[[-34  46  49  15   9]
 [ 12 -17 -22  -3 -12]
 [-12  12  14  24  25]]
|
[[ 46  49]
 [-17 -22]]

[[ 42  15 -25  -8  13]
 [ 20 -19 -44  -2 -12]
 [ 25 -18 -43  -2  -7]]
|
[[ 15 -25]
 [-19 -44]]

[[ -1 -18  15]
 [ -1   7  -7]
 [-33  23 -35]]
|
[[-18  15]
 [  7  -7]]

[[ 42  -8  35 -11]
 [  9 -17  10 -13]
 [ -3   1   0  -1]]
|
[[ -8  35]
 [-17  10]]

[[  0   0 -10  -1  -2]
 [-18  -9  38 -12 -19]]
|
[[  0 -10]
 [ -9  38]]

[[ 18 -32 -17]
 [  9  41  39]
 [ -1   8  12]
 [ -5 -46  -5]]
|
[[-32 -17]
 [ 41  39]]
---
[[ -7  17]
 [ 38  22]
 [ -7 -27]
 [ 25   1]
 [-10  14]]
|
[[ 17  -7]
 [ 22  38]
 [-27  -7]
 [  1  25]
 [ 14 -10]]

[[ 30  11   3  13  12   1  -7  45]
 [-13  -2  12 -26  18 -27  -1  -1]
 [  5  31  -2  12 -42 -16   1  -8]
 [  9  22   2   8   8  20  13 -25]]
|
[[ 11   3  13  12   1  -7  45  30]
 [ -2  12 -26  18 -27  -1  -1 -13]
 [ 31  -2  12 -42 -16   1  -8   5]
 [ 22   2   8   8  20  13 -25   9]]

[[ 10  -9 -22 -38  10  29 -14   7]
 [ 33   1 -17 -19  34   8  18  36]
 [  2   4 -30 -35  11  10   4 -27]
 [-17 -12  31  22  -1   2  -3  15]
 [ -6  -4  23  32 -10 -13  -4  11]
 [ 39  -3 -21 -15  29   6  11  28]
 [-10   5  -8 -32  10  19   5   0]
 [ 17   2  -2  30  -1 -29   9  -5]
 [ 30  -2   0  15  17 -10  12  31]
 [-27   3  -1  -4 -20  -1 -10 -40]
 [  9  -5   0   9 -12  -1 -14   0]
 [ 10  -2  12  25   3 -13   5  17]]
|
[[ -9 -22 -38  10  29 -14   7  10]
 [  1 -17 -19  34   8  18  36  33]
 [  4 -30 -35  11  10   4 -27   2]
 [-12  31  22  -1   2  -3  15 -17]
 [ -4  23  32 -10 -13  -4  11  -6]
 [ -3 -21 -15  29   6  11  28  39]
 [  5  -8 -32  10  19   5   0 -10]
 [  2  -2  30  -1 -29   9  -5  17]
 [ -2   0  15  17 -10  12  31  30]
 [  3  -1  -4 -20  -1 -10 -40 -27]
 [ -5   0   9 -12  -1 -14   0   9]
 [ -2  12  25   3 -13   5  17  10]]

[[-13   0 -45   8  -4  46  -8  -3 -13 -30  24  11 -16  -3 -32 -16]
 [ 31  19  46  32  18  35   7 -11  14  27  20 -22  27  14   2 -14]
 [-33 -22  35   0 -24  -8  10 -16 -39  30  21  -1 -36 -17 -42 -46]]
|
[[  0 -45   8  -4  46  -8  -3 -13 -30  24  11 -16  -3 -32 -16 -13]
 [ 19  46  32  18  35   7 -11  14  27  20 -22  27  14   2 -14  31]
 [-22  35   0 -24  -8  10 -16 -39  30  21  -1 -36 -17 -42 -46 -33]]

[[-40  32  12 -38  10  19]
 [-41 -33  18  14   9  29]
 [-38  42  -6 -46  17 -38]
 [ 24 -34  -8 -15  15  -9]
 [-21   1  46 -28   0 -43]
 [-31 -45 -33  14  16  15]
 [ 44  12  -8  28  23 -22]
 [ 37 -31  -5 -41 -24 -10]
 [ 31   7 -19  30 -26 -28]
 [  5 -35  46  42  20  39]
 [-46  20  23 -16  35   1]
 [  7 -17   0  12 -16  -2]]
|
[[ 32  12 -38  10  19 -40]
 [-33  18  14   9  29 -41]
 [ 42  -6 -46  17 -38 -38]
 [-34  -8 -15  15  -9  24]
 [  1  46 -28   0 -43 -21]
 [-45 -33  14  16  15 -31]
 [ 12  -8  28  23 -22  44]
 [-31  -5 -41 -24 -10  37]
 [  7 -19  30 -26 -28  31]
 [-35  46  42  20  39   5]
 [ 20  23 -16  35   1 -46]
 [-17   0  12 -16  -2   7]]

[[  0   0   0  -2  -2   3   2   1]
 [ -4  -4   0 -19 -16  22  11   7]
 [ -1   2   5   6 -14   6   2 -12]
 [  0  -1   2   1  -4   2   0  -1]
 [ -1  -4   9   4 -15   6   1  -5]
 [ -1   6  11  15 -31  12   5 -27]
 [ -7 -11   3 -28 -28  35  15  13]
 [  0  10  -3   0  -9   9   7 -13]]
|
[[  0   0  -2  -2   3   2   1   0]
 [ -4   0 -19 -16  22  11   7  -4]
 [  2   5   6 -14   6   2 -12  -1]
 [ -1   2   1  -4   2   0  -1   0]
 [ -4   9   4 -15   6   1  -5  -1]
 [  6  11  15 -31  12   5 -27  -1]
 [-11   3 -28 -28  35  15  13  -7]
 [ 10  -3   0  -9   9   7 -13   0]]
---
[[  3  19  -8  24  14   2  -4  20]
 [  6   9   6  24  19  34  -4   9]
 [-30  -3  -5 -17  -5 -34  -7  14]
 [-29 -40 -10 -21 -19 -13  -9 -43]
 [ 31   6  11 -11  -9  13  10  -7]
 [-26  -7 -18   8  -2  11 -24  -5]]
|
[[  6   9   6  24  19  34  -4   9]
 [-29 -40 -10 -21 -19 -13  -9 -43]
 [-26  -7 -18   8  -2  11 -24  -5]]

[[ -1  19  16   7  28  16  17  12  27  12   3]
 [  0   6   2 -15  25   2   6  -2  15   6  44]
 [  0 -26   8  -5   2   7  -5  -7   6   8 -37]
 [  0   2  17 -34  30  16  17  -3  23  17 -39]]
|
[[  0   6   2 -15  25   2   6  -2  15   6  44]
 [  0   2  17 -34  30  16  17  -3  23  17 -39]]

[[ 19  -4 -17  -4   7   3  -4]
 [  8 -13  10 -14   0 -27 -13]
 [ -6  16  -9  15  39   1  15]
 [-10  21   4  21  -6   3  20]
 [ -7 -11  12 -11 -18   0 -11]
 [ 11  21   3  21   5  -7  21]
 [ 12 -13 -17 -12   2 -12 -12]
 [-18   7  23   6   8  -4   7]
 [  3  11  14  11  -7  -7  11]
 [-10   9 -10  10  19  17  10]
 [  7  12  -5  12  -4  21  12]]
|
[[  8 -13  10 -14   0 -27 -13]
 [-10  21   4  21  -6   3  20]
 [ 11  21   3  21   5  -7  21]
 [-18   7  23   6   8  -4   7]
 [-10   9 -10  10  19  17  10]]

[[  0  32]
 [ 15 -31]
 [  8   3]
 [ -5  20]
 [ 10  12]
 [  0  40]
 [  0  12]
 [ 19 -20]
 [  2  17]
 [ -8   4]]
|
[[ 15 -31]
 [ -5  20]
 [  0  40]
 [ 19 -20]
 [ -8   4]]

[[-35   0  12  -8   0  -5   5  -8 -17 -18 -13   5 -13  -4]
 [  2   2  18  16  -5 -20   1 -19   8 -23 -28   9  -7  -1]
 [-23 -14 -28 -30  -8   5 -22   4 -24   8   9 -24  -7  -9]]
|
[[  2   2  18  16  -5 -20   1 -19   8 -23 -28   9  -7  -1]]

[[-18 -44  40 -22 -13  28  27 -31  -1]
 [ -3   2  20  19 -43   5   6 -17   3]
 [-12 -40  43 -11 -35  21  22 -25  -3]]
|
[[ -3   2  20  19 -43   5   6 -17   3]]

[[  4 -46  22  20  -8   2 -20  28 -20  39   8]
 [-25 -19  17 -16  -1  27 -14   5  15 -49 -17]
 [ 19   7   7  12  25 -16  34  25 -17 -31  25]
 [-23  23  23  36 -47 -37   5 -36  25  13  24]]
|
[[-25 -19  17 -16  -1  27 -14   5  15 -49 -17]
 [-23  23  23  36 -47 -37   5 -36  25  13  24]]

[[  9 -15  31 -15  37   3  29 -28]
 [  2   5 -16   4   1   1 -10  37]
 [ 32 -20   5 -11 -11  -1   5  11]
 [-10 -23   1  13  -2 -18 -18 -31]
 [ -2 -15 -22 -17  27   0   1  33]
 [-14  -4 -19  15 -29   1  24 -27]
 [ 32  11  15 -11  -7  15  -8  34]
 [ 17  -4  31 -38  24  21  22 -19]
 [-19 -22 -22  -8  28   6 -27  46]
 [ 17  11  39 -10  41  -3  20 -33]]
|
[[  2   5 -16   4   1   1 -10  37]
 [-10 -23   1  13  -2 -18 -18 -31]
 [-14  -4 -19  15 -29   1  24 -27]
 [ 17  -4  31 -38  24  21  22 -19]
 [ 17  11  39 -10  41  -3  20 -33]]

[[-37   9  25  14  11  -4  10 -33  13  -3   0 -15  11  17  12  13]
 [ 40 -16 -12 -12 -11  -4  -6   4 -11  23   0  -6 -10  -8 -12 -12]
 [ -4  29  -6  39   7   1 -26  44   6 -26   0  38   7  -6  -6   8]]
|
[[ 40 -16 -12 -12 -11  -4  -6   4 -11  23   0  -6 -10  -8 -12 -12]]
